[[153 127 104]
 [106 125 149]]
->
[[106 125 149]]

[[135 136 109 126 131 127 137 149 130 128]
 [121 135 112 126 117 138 132 152 141 118]]
->
[[121 135 112 126 117 138 132 152 141 118]]

[[133 150 125 124 137 118 117 117]
 [138 133 130 145 142 116 119 139]
 [129 112 125 124 121 125 142 146]
 [115 125 127 120 116 125 153 122]]
->
[[138 133 130 145 142 116 119 139]
 [115 125 127 120 116 125 153 122]]

[[111 114 123 134]
 [142 132 107 122]]
->
[[142 132 107 122]]

[[131 103]
 [114 141]
 [151 109]
 [133 136]
 [131 124]
 [128 145]
 [148 142]
 [117 139]
 [135 140]
 [136 115]
 [124 122]
 [152 155]]
->
[[114 141]
 [133 136]
 [128 145]
 [117 139]
 [136 115]
 [152 155]]

[[131 124 128 138 133 127 120 129 110 157 126]
 [133 151 141 132 138 127 142 130 112 150 122]
 [129 130 121 148 119 123 115 127 115 151 140]
 [136 129 125 155 132 130  99 138 142 143 139]]
->
[[133 151 141 132 138 127 142 130 112 150 122]
 [136 129 125 155 132 130  99 138 142 143 139]]

[[125 128 129 108]
 [127 127 128 126]
 [128 128 123  99]]
->
[[127 127 128 126]]
---
[[142 128]
 [101 134]
 [119 140]
 [140 119]
 [125 132]]
->
[[142 128]
 [101 134]]

[[119 121 156]
 [117 117 123]
 [123 115 121]
 [129 147 130]]
->
[[119 121]
 [117 117]]

[[122 103 109 124]
 [115 103 146 126]
 [142 154 113 120]]
->
[[122 103]
 [115 103]]

[[105 138 133]
 [125 140 129]
 [136 110 128]
 [141 112 127]]
->
[[105 138]
 [125 140]]

[[128 104 126 128 134]
 [128 106 125 131 133]]
->
[[128 104]
 [128 106]]

[[118 104]
 [128 118]
 [132 116]
 [128 125]]
->
[[118 104]
 [128 118]]

[[128 127 124]
 [128 131 106]]
->
[[128 127]
 [128 131]]
---
[[128 124 128 128 144 141 127 145]
 [128 140 130 139 145 109 131 128]
 [129 135 127 109 134 110 116 125]
 [129 136 129 147 118 131 132 126]
 [129 127 127 120 120 132 140 125]
 [129 117 131 122 150 121 149 114]
 [127 137 127 139 131 128 116 107]]
->
[[129 117 131 122 150 121 149 114]
 [128 124 128 128 144 141 127 145]
 [129 127 127 120 120 132 140 125]
 [129 135 127 109 134 110 116 125]
 [129 136 129 147 118 131 132 126]
 [127 137 127 139 131 128 116 107]
 [128 140 130 139 145 109 131 128]]

[[146 116 120 143 134 125 145 137 126 126]
 [116 143 122 119 117 118 128 150 136 135]
 [142 123 127 118 110 129 112 116 131 116]
 [119 118 144 143 142 130 130 130 137 116]
 [132 135 134 120 142 148 120 125 114 148]
 [114 126 119 126 129 122 136 110 114 124]]
->
[[146 116 120 143 134 125 145 137 126 126]
 [119 118 144 143 142 130 130 130 137 116]
 [142 123 127 118 110 129 112 116 131 116]
 [114 126 119 126 129 122 136 110 114 124]
 [132 135 134 120 142 148 120 125 114 148]
 [116 143 122 119 117 118 128 150 136 135]]

[[156 142 111 147 105]
 [149 103 135 107 112]
 [130 108 101 151 139]
 [156 141 111 147 105]
 [126 129 127 127 130]
 [139 115 125 151 147]
 [117 146 130 122 130]
 [124 128 126 122 139]]
->
[[149 103 135 107 112]
 [130 108 101 151 139]
 [139 115 125 151 147]
 [124 128 126 122 139]
 [126 129 127 127 130]
 [156 141 111 147 105]
 [156 142 111 147 105]
 [117 146 130 122 130]]

[[122 134 129]
 [134 125 143]
 [105 109 129]]
->
[[105 109 129]
 [134 125 143]
 [122 134 129]]

[[134 100 124 129 136 132 112 123 132 146 135 126 129 128]
 [126 128 131 139 122 136 125 120 119 120 147 117 124 133]
 [128 150 137 131 125 137 144 128 123 110 123 127 124 130]
 [132 120 128 151 127 136 116 119 122 137 151 118 121 124]
 [143 155 128 134 124 122 121 135 134 118 124 135 115 123]
 [121 135 136 135 126 140 136 122 121 114 137 121 126 132]]
->
[[134 100 124 129 136 132 112 123 132 146 135 126 129 128]
 [132 120 128 151 127 136 116 119 122 137 151 118 121 124]
 [126 128 131 139 122 136 125 120 119 120 147 117 124 133]
 [121 135 136 135 126 140 136 122 121 114 137 121 126 132]
 [128 150 137 131 125 137 144 128 123 110 123 127 124 130]
 [143 155 128 134 124 122 121 135 134 118 124 135 115 123]]

[[110 123 133 124 127 129 130 133 146 121 123 125 120]
 [136 122 143 123 128 128 120 127 117 112 137 135 125]
 [116 118 135 142 120 121 106 126 125 150 127 138 128]
 [123 141 133 144 133 140 130 133 110 137 123 121 131]]
->
[[116 118 135 142 120 121 106 126 125 150 127 138 128]
 [136 122 143 123 128 128 120 127 117 112 137 135 125]
 [110 123 133 124 127 129 130 133 146 121 123 125 120]
 [123 141 133 144 133 140 130 133 110 137 123 121 131]]
---
[[124 135 128 137 128 125 134 131 125 130]
 [119 114 126 125 124 132 118 123 134 126]
 [126 125 122 118 137 138 132 121 132 130]
 [140 134 129 133 123 133 137 142 124 129]
 [134 134 126 127 128 134 131 136 125 128]
 [120 135 119 135 129 136 108 118 127 114]
 [139 128 130 125 129 136 132 118 132 128]
 [125 118 138 137 120 118 132 151 123 143]]
->
[[135 128 137 128 125 134 131 125 130 124]
 [114 126 125 124 132 118 123 134 126 119]
 [125 122 118 137 138 132 121 132 130 126]
 [134 129 133 123 133 137 142 124 129 140]
 [134 126 127 128 134 131 136 125 128 134]
 [135 119 135 129 136 108 118 127 114 120]
 [128 130 125 129 136 132 118 132 128 139]
 [118 138 137 120 118 132 151 123 143 125]]

[[118 123 117 134 128 129 132 109 127]
 [128 130 130 127 129 129 127 128 130]
 [103 126 121 127 125 132 133 128 123]
 [128 126 132 133 123 115 120 128 107]]
->
[[123 117 134 128 129 132 109 127 118]
 [130 130 127 129 129 127 128 130 128]
 [126 121 127 125 132 133 128 123 103]
 [126 132 133 123 115 120 128 107 128]]

[[134 126]
 [118 126]
 [106 128]
 [145 130]
 [121 128]
 [126 130]]
->
[[126 134]
 [126 118]
 [128 106]
 [130 145]
 [128 121]
 [130 126]]

[[129 113 130 154 135 109 117 121]
 [123 137 126 122 120 129 125 135]
 [123 129 128 134 127 124 124 133]
 [128 117 128 146 133 114 119 128]
 [128 115 128 158 135 107 118 125]
 [123 128 128 134 124 123 124 132]
 [124 128 131 124 128 129 125 132]
 [125 136 127 126 122 128 124 133]
 [123 136 124 122 120 130 125 136]
 [125 127 128 135 126 122 124 131]
 [124 135 132 113 125 136 127 132]]
->
[[113 130 154 135 109 117 121 129]
 [137 126 122 120 129 125 135 123]
 [129 128 134 127 124 124 133 123]
 [117 128 146 133 114 119 128 128]
 [115 128 158 135 107 118 125 128]
 [128 128 134 124 123 124 132 123]
 [128 131 124 128 129 125 132 124]
 [136 127 126 122 128 124 133 125]
 [136 124 122 120 130 125 136 123]
 [127 128 135 126 122 124 131 125]
 [135 132 113 125 136 127 132 124]]

[[112 149 134 113 125 130 114 117 134]
 [146 126 131 109 124 126 120 111 115]
 [138 149 114 105 131 134 135 109  99]
 [147 118 113 127 147 135 132 145 117]
 [148 132 121 117 120 134 138 132 115]]
->
[[149 134 113 125 130 114 117 134 112]
 [126 131 109 124 126 120 111 115 146]
 [149 114 105 131 134 135 109  99 138]
 [118 113 127 147 135 132 145 117 147]
 [132 121 117 120 134 138 132 115 148]]

[[138 133 125 117 109 103 101 103 109 120 131 143 152 157]
 [129 131 132 131 131 131 131 130 127 122 117 114 114 119]
 [143 146 141 131 123 122 128 138 144 143 134 122 112 108]]
->
[[133 125 117 109 103 101 103 109 120 131 143 152 157 138]
 [131 132 131 131 131 131 130 127 122 117 114 114 119 129]
 [146 141 131 123 122 128 138 144 143 134 122 112 108 143]]

[[125 140 114 124 132 108 140 129 121 105]
 [126 136 113 124 131 128 138 129 129 120]
 [126 152 113 124 131 117 142 129 128 117]
 [118 147 113 130 131 107 140 128 129 110]
 [123 138 113 124 131 102 134 129 119 107]
 [126 132 130 124 131 131 122 129 129 120]
 [126 131 113 124 124 126 148 129 129 117]]
->
[[140 114 124 132 108 140 129 121 105 125]
 [136 113 124 131 128 138 129 129 120 126]
 [152 113 124 131 117 142 129 128 117 126]
 [147 113 130 131 107 140 128 129 110 118]
 [138 113 124 131 102 134 129 119 107 123]
 [132 130 124 131 131 122 129 129 120 126]
 [131 113 124 124 126 148 129 129 117 126]]
